Below is a small trained network, with its code and all its weights. Each question gives an input and a class and asks what happens when units are switched off, that is, made to give their printed mean instead of their output.

import numpy as np


def w(rows, s, z=0):
    codes = np.array(rows[::2]) - 128.0
    scale = np.full(codes.shape[1], s)
    scale[-1] = z or s
    return codes * scale


def f(y):
    return np.maximum(y, 0)


def log_softmax(a):
    a = a - a.max(-1, keepdims=True)
    return a - np.log(np.exp(a).sum(-1, keepdims=True))


def net(x, mask):
    res = np.array(x, float).reshape(1, 6) / 4 @ E
    y = f(res @ A[0][:, :-1].T + A[0][:, -1])
    res = res + np.where(mask, y, B[0][:, -1]) @ B[0][:, :-1]
    return log_softmax(res[-1] @ U[:, :-1].T + U[:, -1])


A, B = {}, {}
E = w([
[31,27,158,201,231,200],'x0',
[79,218,37,151,83,206],'x1',
[134,125,131,129,131,136],'x2',
[137,121,118,128,132,132],'x3',
[127,125,126,128,123,130],'x4',
[120,139,137,2,191,206],'x5',
],0.0099)
A[0] = w([
[221,83,103,195,56,45,226],'N0',
[189,54,185,59,140,150,150],'N1',
[184,137,113,120,61,63,193],'N2',
[66,126,165,87,143,187,6],'N3',
[160,177,131,179,74,158,157],'N4',
[130,209,32,78,103,122,131],'N5',
[204,121,119,10,75,61,196],'N6',
[225,191,61,137,99,67,199],'N7',
[200,109,124,79,74,80,185],'N8',
[169,97,183,96,109,47,159],'N9',
[179,155,104,50,102,147,167],'N10',
[112,99,101,202,119,82,242],'N11',
[40,164,118,141,100,148,149],'N12',
[217,39,126,83,118,43,255],'N13',
[88,142,49,57,207,159,163],'N14',
],0.012,0.0046)
B[0] = w([
[180,38,188,138,16,214,246],'N0',
[163,133,97,60,213,74,198],'N1',
[169,226,131,178,59,210,220],'N2',
[90,94,122,81,135,177,169],'N3',
[110,110,45,175,90,108,180],'N4',
[55,200,134,68,46,55,227],'N5',
[210,234,73,94,208,142,250],'N6',
[89,157,175,67,10,116,242],'N7',
[60,206,133,106,116,235,214],'N8',
[254,100,174,148,210,193,205],'N9',
[108,218,29,36,159,80,211],'N10',
[158,16,107,231,80,117,202],'N11',
[133,138,66,214,132,181,175],'N12',
[134,126,226,107,206,187,234],'N13',
[49,155,213,103,145,192,205],'N14',
],0.0086,0.016)
U = w([
[89,147,203,95,128,255,195],'0',
[136,11,199,166,189,81,253],'1',
[106,163,93,122,31,109,53],'2',
[89,134,49,249,152,145,169],'3',
[157,198,143,48,200,121,14],'4',
[65,53,188,29,240,90,110],'5',
[69,188,68,47,134,68,88],'6',
],0.0093,0.0052)

Each question gives the input, the list of numbers given to net, and the class t.
The units are the neurons (one row each of A and B). Each row of codes is followed by its name. A weight is (code - 128) times the scale printed after its matrix; where a second scale follows, it is the last column's (A, B and U).
mask holds one flag per neuron, in row order. A switched-off neuron (its flag False) gives its mean, the last column of its row in B, instead of its output. The means were averaged over made-up inputs and are rounded, as every weight is.
A unit's drop is (log p(t) with every unit on - log p(t) with that unit switched off) / (log p(t) with every unit on - log p(t) with every unit switched off).
The circuit of an input: a set's keep is (log p(t) with only the set's units on - log p(t) with every unit switched off) / (log p(t) with every unit on - log p(t) with every unit switched off). Starting from the 12 units with the biggest drops (on a tie, the unit counted first), units are removed one at a time, each time the one whose removal leaves the highest keep (on an exact tie, the one counted first), for as long as the keep stays at least 0.8.
units of the circuit, in order: the units of the circuit, biggest drop first
top k neurons: the k neurons with the biggest drops, biggest first
drop when u is switched off: that unit's drop, to one decimal
input [-6,5,-8,-2,2,2], class 6: units of the circuit, in order => [N10]
input [8,1,8,-8,6,-1], class 3: units of the circuit, in order => [N13, N0, N7]
input [1,-7,0,-6,5,-6], class 1: units of the circuit, in order => [N11, N7]
input [-7,2,4,-3,5,1], class 6: top 4 neurons => [N10, N6, N11, N5]
input [0,4,6,4,-3,7], class 6: units of the circuit, in order => [N0, N13]
input [0,-1,7,-8,-1,1], class 4: top 2 neurons => [N0, N11]
input [-4,-7,-8,7,0,2], class 4: top 2 neurons => [N6, N1]
input [0,3,1,-6,-3,-3], class 2: top 3 neurons => [N9, N13, N6]
input [-3,1,-1,6,-4,0], class 2: drop when N1 is switched off => 0.2
input [0,-5,3,-6,8,6], class 4: drop when N11 is switched off => 0.1
input [-4,5,7,-8,7,-4], class 2: drop when N9 is switched off => 0.0
